What each symbol does to the units:
ko: j572->j113, j744->j801, j141->j220, j689->j979, j381->j250, j483->j190, j190->j412, j507->j944, j335->j465, j652->j733, j843->j573, j567->j851, j615->j660, j278->j567, j250->j877, j598->j327, j660->j292, j203->j507, j979->j243, j17->j43, j478->j598, j327->j780, j383->j963, j928->j17, j703->j361, j292->j166, j166->j615, j914->j650, j650->j902, j84->j381, j34->j572, j361->j710, j888->j245, j12->j767, j465->j744, j169->j229, j767->j652, j65->j278, j513->j689, j573->j169, j245->j383, j925->j600, j665->j928, j710->j810, j963->j888, j902->j289, j404->j112, j810->j703, j851->j65, j894->j203, j43->j665, j877->j84, j780->j478, j733->j12, j944->j894, j229->j843, j112->j704, j577->j404, j287->j706, j600->j760, j704->j577, j412->j458, j801->j335, j220->j287, j760->j815, j899->j34, j113->j899, j243->j513, j706->j141, j815->j925, j289->j914, j458->j483
zo: j141->j652, j689->j361, j381->j229, j507->j412, j843->j600, j615->j598, j250->j843, j598->j899, j660->j327, j203->j190, j979->j710, j17->j141, j478->j113, j327->j34, j383->j902, j928->j706, j703->j567, j292->j780, j166->j478, j914->j465, j650->j744, j84->j169, j361->j851, j888->j914, j169->j815, j513->j703, j573->j760, j245->j650, j665->j287, j710->j65, j963->j289, j902->j801, j404->j894, j810->j278, j894->j483, j43->j220, j877->j573, j780->j572, j944->j458, j229->j925, j112->j203, j577->j944, j287->j12, j704->j507, j220->j733, j243->j810, j706->j767, j289->j335
ga: j572->j733, j141->j914, j381->j577, j483->j65, j190->j278, j507->j703, j652->j465, j843->j894, j615->j928, j250->j404, j598->j706, j660->j17, j203->j810, j17->j888, j478->j287, j327->j141, j928->j963, j292->j43, j166->j665, j84->j704, j34->j652, j12->j801, j169->j507, j767->j335, j573->j203, j925->j458, j665->j383, j404->j979, j894->j710, j43->j245, j877->j112, j780->j220, j733->j744, j944->j361, j229->j944, j112->j243, j577->j689, j287->j902, j600->j483, j704->j513, j412->j567, j220->j650, j760->j190, j899->j767, j113->j12, j706->j289, j815->j412, j458->j851
pu: j572->j780, j744->j650, j141->j17, j483->j894, j190->j203, j507->j704, j335->j289, j652->j141, j843->j250, j567->j703, j278->j810, j598->j615, j203->j112, j478->j166, j327->j660, j703->j513, j914->j888, j650->j245, j34->j327, j361->j689, j12->j287, j465->j914, j169->j84, j767->j706, j65->j710, j573->j877, j925->j229, j710->j979, j902->j383, j810->j243, j851->j361, j894->j404, j780->j292, j733->j220, j944->j577, j229->j381, j287->j665, j600->j843, j412->j507, j801->j902, j220->j43, j760->j573, j899->j598, j113->j478, j706->j928, j815->j169, j289->j963, j458->j944
ki: j572->j600, j744->j65, j141->j944, j689->j888, j381->j660, j483->j733, j190->j12, j507->j706, j335->j567, j652->j458, j843->j780, j567->j335, j615->j84, j278->j801, j250->j292, j598->j169, j660->j381, j203->j287, j979->j245, j17->j577, j478->j573, j327->j229, j383->j243, j928->j704, j703->j289, j292->j250, j166->j877, j914->j361, j650->j710, j84->j615, j34->j925, j361->j914, j888->j689, j12->j190, j465->j851, j169->j598, j767->j412, j65->j744, j513->j963, j573->j478, j245->j979, j925->j34, j665->j112, j710->j650, j963->j513, j902->j810, j404->j43, j810->j902, j851->j465, j894->j220, j43->j404, j877->j166, j780->j843, j733->j483, j944->j141, j229->j327, j112->j665, j577->j17, j287->j203, j600->j572, j704->j928, j412->j767, j801->j278, j220->j894, j760->j113, j899->j815, j113->j760, j243->j383, j706->j507, j815->j899, j289->j703, j458->j652
le: j572->j34, j744->j465, j141->j706, j689->j513, j381->j84, j483->j458, j190->j483, j507->j203, j335->j801, j652->j767, j843->j229, j567->j278, j615->j166, j278->j65, j250->j381, j598->j478, j660->j615, j203->j894, j979->j689, j17->j928, j478->j780, j327->j598, j383->j245, j928->j665, j703->j810, j292->j660, j166->j292, j914->j289, j650->j914, j84->j877, j34->j899, j361->j703, j888->j963, j12->j733, j465->j335, j169->j573, j767->j12, j65->j851, j513->j243, j573->j843, j245->j888, j925->j815, j665->j43, j710->j361, j963->j383, j902->j650, j404->j577, j810->j710, j851->j567, j894->j944, j43->j17, j877->j250, j780->j327, j733->j652, j944->j507, j229->j169, j112->j404, j577->j704, j287->j220, j600->j925, j704->j112, j412->j190, j801->j744, j220->j141, j760->j600, j899->j113, j113->j572, j243->j979, j706->j287, j815->j760, j289->j902, j458->j412

The rows follow the links: the fewer symbols apart two units are, the more alike their rows tend to be.

Each row is also shifted at random along 4 hidden directions that mean nothing.

Each row, then its unit:
[ 36 -13   5   3   9   0  -5   9  -4  -2 -17   8 -29 -16   2 -12   3  16  -5  -5  17  16   5   9   7 -16 -11 -14]
unit: j888
[ 23 -24  12  -2   8  -1 -14   8 -10 -36  15  30  10 -15   1 -35  22   3  11  10  18  44   7   7   2 -18 -12   3]
unit: j665
[ 19 -10   2  -2   1 -35   7   9 -16  -1   2  20  -1  13   1 -15   0   5   1  12  10  14  -1   3 -11   6 -19  10]
unit: j577
[ 12   0  -2   6   8  26  -3  -6  11  -3   7  -3  -3   0 -11   4  -7  -9  -9  -2 -11  -3   1  -8   4  -3  24 -10]
unit: j801
[ 14   2  -4 -10   4   0   4  -3   4  16  -1 -21  -7  -3  -5  16 -13  -2 -12 -12 -23 -14 -11   7  10   7   8   3]
unit: j567
[-18  24  -5   2 -11 -15  10 -15 -12  15   3 -13  14   1  15   8  -1  -6   8 -10  -2  -9   5  -1 -14  16   7  21]
unit: j84
[ -3 -16  15  15   7  -8 -18  -7  -5  -9  -8  50  -4   9  15 -23  -8  17 -20 -10   8  17   1 -14   4  -2  -6 -11]
unit: j245
[-26   7  -4  -3  13 -18   0   4  11   4   6  15  13  20   5   5  -7  -7  -8   7  -8 -27  -4 -11 -10   4  -5   3]
unit: j894
[  5  11  -3  -2   6  -8   9  -6 -15   5  -4   6  10 -13  26  -4 -14  10 -25   6 -13  -1  -7  10   2 -13   3   7]
unit: j513
[-16  -8   7 -13   0 -28  -1   4  23  12   4  14  -4  24 -11   3 -10  -7   1 -13  -3  -7  -4 -11  -1  30 -22   3]
unit: j483
[-31   5   2   8 -18  16 -10 -10   6   0   2  -9  -3   7  -6  11   9 -14  13 -27  -3   0   7 -18   1  21   5   6]
unit: j113
[ 38 -17   8 -19   8  -8  -5   4  13 -24  -2   0  -8  -3 -18  10  -8  -5 -12 -18 -10  24 -12   9  20  23 -15   0]
unit: j278
[ -5  -1  -4  -2  -5  23  -3   3  16  -4  17 -18  -3 -13 -12  -5   6 -17   8   2  -8  -2   5  -7   8 -14  14  -7]
unit: j12
[ -3   6   9 -13  -6 -11   3  -9   9   2   2 -12   4  -6  10  19  13   2   3   3  15  -6  14   4 -10   7  -4   9]
unit: j250
[ -5  -2  -6  12  19  22 -13  -8  10   4  -2  10   2   0   8   2 -12   5 -20  13  -4 -15   3  -9   3 -17  15 -21]
unit: j650
[ 18   5  -2  -5  -6   4  -5  -2  -5 -28   7 -12  28  24 -13  15  12 -17  13  31  11  24  -5  11 -23   8   2  17]
unit: j573
[-37   9  -7  17 -15  15   1  -3  -5  16 -10  -7  -4   2   9   4   6   5  13  -4  12 -20   9 -10  -8  -2   7  -5]
unit: j327
[-16   2  -1  17  -8   7   0  -2 -23   6 -10   1  11   6   7 -10  16   7  12  20  11   8  12 -13 -21  -5  14   1]
unit: j660
[  3  -1  -3  14  10  10  -4  -7 -17   9   0  10  -5 -20  16 -10  -8  13 -13  -8  -9   3  -4   5  13 -10   9   0]
unit: j963
[-16   6   4 -16   4  -8   4   1  19  10  18 -17  -7 -11  -5  15  -8 -17   1 -16 -12 -18  -3   1  17  14   3  13]
unit: j190
[ 13  -7  13 -14  11 -24  -1   2   5 -15  20  12  15 -15  11 -13   5   0   6  -4   2  10   5  16   8  -1 -12  16]
unit: j112
[ -1   8 -16  -9   9 -13  14  12 -28  -6   8  10  14   2   8 -14   0   1  -1  10 -20   2 -14  18  -1 -14 -12  10]
unit: j507
[ 18 -12  18   7 -10   0 -13  -6   7 -18   7   4  -1 -17  -3   1  19  -4  26 -19  26  32   9  -5   1  17  -9   6]
unit: j166
[ 19  16  -9 -13 -10   9   6  -1  27  -6  -4 -43  16  21 -24  39   4 -25  16  28  15  -7  10   3 -26  -1  12  -2]
unit: j600
[-14  20  -3  14   3 -15   7 -14  12  17  15  17  27  43   3  20 -21 -18  -8  37 -11 -22   8 -18 -38   4  17  13]
unit: j404
[ 18  -1  18 -26  14 -20  -4   2  29   8  -6 -11 -27 -47  18  10  -5  21 -17 -31  20 -18   7  14  37  -2 -16  -8]
unit: j979

In each set, the symbols that take the first to the second take the third to the fourth, perhaps in another order. Give the fourth.
Answer with the unit's name.
A [-37   6 -18  11  -7  22  13  -2 -15  19   7  -8  -7  -5  -1 -15  -8 -11   1  -1 -30 -16  -3  -9   2 -11  23  -1]
B [-21   0   8 -15  11 -24  -6   9  14   6   7   9  -1  -5  11   1  -3   2  -3 -11   1 -25  -1  -4  10   8 -22   4]
C [ 21 -19   5   5  -7   3 -20   7  10 -15 -11  29  -4  18 -18  -9  -2  -4 -17  -6   1  25  -9 -11   8  17 -14 -20]
D j703

A [-15  11  10   1  -1 -31   0 -18   8  11  16  23  11   4  11   6 -11  -1 -10 -24 -13  -8  -3  -7   3  28   0  34]
B [ -1  -1  10 -12   9 -33 -10   6  19  -1  12  15  -2  11  -8  19  -2  -9  -1  -7   9  -9  -5  -9   7  22 -20   6]
C [ -2  14 -19  -7   4  -9  12  12   0  19   6 -11  -2  14  -3   7  -4   2   4  23  -4 -23  -3   4 -17 -10   1   1]
D j412

A [  4   5   7 -15  23   5  10  -1   7   2  -1 -21   8 -21  29   6  -8  10 -23  32   7 -30   7  21   8 -38   7 -14]
B [ -7   4  -4  19   4   5  -2  -5 -15  16 -12  24  -1   7  15 -16 -19  17 -18   5  -5  -2   0 -13 -11 -13  14  -8]
C [ 13   4  -7  -5  -5  -6   4   7 -10  -1 -13 -21   6  12  -8  21  18   4  15  17  16   1   7  11 -16   5 -18   3]
D j598

A [-34  12   1  14  10  12  -2 -10  18  19  17   7  -2  -1  13  -5 -10  -8   1  16   4 -25  20 -17 -12 -17  17  -8]
B [ 15  -9  16  -2  13 -20  -9  -6   1 -11  -5  34   6  16   5   1 -14   8 -19   3   1  10  -5  -6  -1  14 -12   5]
C [ 30   5  -5 -14  10 -24  14  10  -8   2   8  -3  -1 -20   3  -7   8   2   3  -1   6  11  -2  19   5  -2  -4  15]
D j963

A [ -9  -1  10   5   6  -2 -13   0  12   5  12  13  -7 -10   1  -6   5   3   6   3  20  -1  13 -16   3  -9  -2   0]
B [ 13 -15   3  13   7   7 -22  14   5 -31  10  15   8  19 -16 -20   7  -3   8  33  15  25   4  -3  -9 -13 -10  -9]
C [ 11   9 -13  -1  15  -3   9  -2 -20   1  -6   5  16   2   8  -1 -14   8 -19   2 -21   2 -13  12   0  -4   3   3]
D j567

A [ 16   8   3  17  -2 -12  -7 -18  12  33   3   8 -30 -18  -3   4 -11   7 -12 -61  -3  -4   4 -14  20  30   4   7]
B [ 10  -9   3  -6   9  23  -6  -3  11  -2   3 -16 -11 -23  -1   0  -6  -5 -11 -10  -7  -5  -2  -2  21  -8  10 -16]
C [ 18   6   8  -8  15  -7   4  -6   3  -4   6   1  14 -10   6  10 -11  -4 -24   4  -3  -5   3  12   3  -6   3   6]
D j65

A [-21   4   4   0 -13  -5  -3   2   0 -14  -8  10  14  33  -5  11  -2 -12   8   4   0  -4  -5  -9 -16  26 -10   1]
B [-10  -5   4  12   5   1 -13   8  10   0   7  16  -5  -1   0 -10   8  -2  17  11  11   1   5 -12   0 -13 -11 -14]
C [-17  16  -9  18   9  20  -9 -10  17  12  23  11   7   8 -10   1  -4 -17   6   2  -7  -7   4 -21  -7   1  27   0]
D j243

A [-18  -1  14  12 -12   5  -7  -5   3   1  -7   5   0  -4   9  -4   7   7  12  -1  22   3  16 -10  -5   4   0   1]
B [-19   0  -4  13  -8  22  -8  -6   4 -16  -6  -5  13  19  -5   9  16  -7  18  32  20  -1   8  -9 -18 -10   8 -14]
C [ -1 -13  -1   3   2  -4  -2  17 -26   0  -5  20  -8 -14  18 -36  11  17   8  19  15   3   8   3  -1 -27  -6 -11]
D j141

A [ 17 -13  -6  -6   7 -11   2  14  -5  -3 -14   5   3  23  -8   2 -11   2 -19   9 -15   1 -19   6   2   8  -8  -7]
B [ 13 -12   9   6   2   0  -4   6   4   8 -10  10 -22   1 -13  -9  -7   6 -10 -26   0   5 -14 -14  15  15 -14 -23]
C [  4  -3   3  11 -13   5  -8   0 -10   0  -6  -8  -7 -10 -10  -1  23  10  23 -23  14  16   6  -4   1   6  -5   2]
D j169

A [  4  -1  10   5  -6   5 -13  -7  23   0  -1  -5 -14  -4 -13  19  21  -7  19 -19  28   9  14 -17  -3  19 -10  -8]
B [ 14  -2   8  -6 -11 -19   2   7 -17 -11 -12  -4   9   9   7   0  12  11  14  22  19  10   2   8 -13   6 -13   6]
C [ 20 -12   2  -6   4  15   0  10   3   3  -2  -8 -26 -26  -6  -4  -2   6  -5 -23  -9   5  -1  10  27  -8  -2 -14]
D j810

A [ 29  -7   2 -24  24   5   1  17   5 -20  -5 -17   2 -22  11   3  -4  16 -17  24   9  -7  -4  29  15 -35 -14 -21]
B [ 25  10  -4   8  -1 -16   5 -16   4  18  -5   9   0  27  -6  20 -22   5 -22   0  -6  -2   1 -10 -22  20   2   6]
C [ 13  -3  -6  -4  13 -12   2   5 -14 -37  19  21  34  24  -2 -11   6 -14   7  36 -11  25 -12  14  -5  -9 -10  16]
D j404

A [-11   7 -13   3 -15  25   5   6  12  16  -8 -44  -8   0 -11  18   6  -7  12  18  13 -16  13  -8 -12 -15  24 -19]
B [  4 -15  -7   2   8  26   1  12  14 -13   4 -14   0  11 -11 -13   4 -15   9  44   7   4   5  -2  -4 -32   6 -23]
C [ -2 -12  -7 -17  -7 -10  14  18 -27 -13   3   7  17   6   6 -28   8   4   1  13 -26  11 -17  16   1 -12  -9  10]
D j851

A [ -3  -7  16  10  10  12 -18 -12  -2  -5   6  23  -4 -16  16 -14  -9   8 -22 -23  -3   7   2  -7  16   4   3  -1]
B [  2  -8   0   8  18  14 -15   3  -4 -13 -10  22   0  11   2 -14 -10   7 -18  17   1  10  -4  -5   1  -9  -2 -17]
C [ -4   3  -9 -11  -5  -2  14   2 -21 -12  -6 -14  10  -6   5   2  15  10  16   0  -4  11  -3  18  -2   1  -9  12]
D j760

A [-26  21 -15   3  -7  40   8  -2  12   5   0 -48  10  -5  -1  17   5 -21  14  28  -8 -16   9  -1  -8 -24  37  -8]
B [ -4  12 -20  13 -14  31  11  -4 -16  -2   4 -12   9   8  -9   7  13 -13  20  24   6  15   4  -3 -28 -14  24   6]
C [ 18   6   0  -9  19  -3  -1  -4  13  -7   8  -3   4  -8   0  13 -11   1 -18 -10  -8  -3  -5  11  10   0  -2  -4]
D j513

A [-27   9   8  -7  -1  -9  -3  -7   3  -6   2  -5   8  -7   7  15  10   0  10 -25  -6  -8  -1   6   3  25  -7  19]
B [-14   2  -9  -9 -16  23   8  10  -7   2   1 -30  -9 -17  -3   0  13   1  16  -2   0  -8   2   6   5 -15  10  -9]
C [  3   5   7  -5 -10  -3   5  -7  -7 -18   2  -6  27   4   7  10   4 -11  11  25   2   9   3   6 -21   1   6  18]
D j598

A [-22   9   3  13  -8  12  -8 -14   6  -7  -4   5   4  17  -5   6   9  -7  15   9  10   1   2 -17 -18   5   4  -1]
B [-13   5   6 -17 -15 -23   2  -4  -3  14  -3  -9 -14 -24   3  12  16  12  11 -53   1  -7  -6   6  18  33 -16  18]
C [-26  -8   7 -15 -10 -31  11  15  -6  15  -4   8  -9   3   4 -10   2  11  -3 -18 -12 -20  -7  -2  15  10 -15  -5]
D j12

A [ -2   4 -10 -11  -2 -21  10  12 -18   7  12   8  -3   0   0  -5   0   4   4 -10 -19   0 -16  17   9   9  -3  19]
B [  1   9   4 -12  19  -2  -3  -3  -3 -11   8  10  14 -11   9   2 -15   3 -22   0 -23 -10  -5   8   3   1  -2   9]
C [-37  -6  12  11 -16  14 -11  -8 -10 -15 -11  19  14  27   0 -14   7  -2   9   0  -5   2  -3 -20  -5  13  -9  -3]
D j652

A [  0 -10   5 -10   8   1  -5   3  -7 -19   3  14  18  10  11  -6 -15  -6 -28   1 -23  -1 -21   7   3  -2  -2   4]
B [  3   4 -17   0  15   4  11   6 -34 -10 -11   9  19  -3  16 -22 -15   8 -21  21 -26  -6 -16  17   1 -25   4   2]
C [  3  18 -10  -9  18  -8  12   0   4  23  -6 -20 -17 -16  12  24 -10  13 -18   3 -10 -32  -4   4   1 -14   1  -8]
D j979

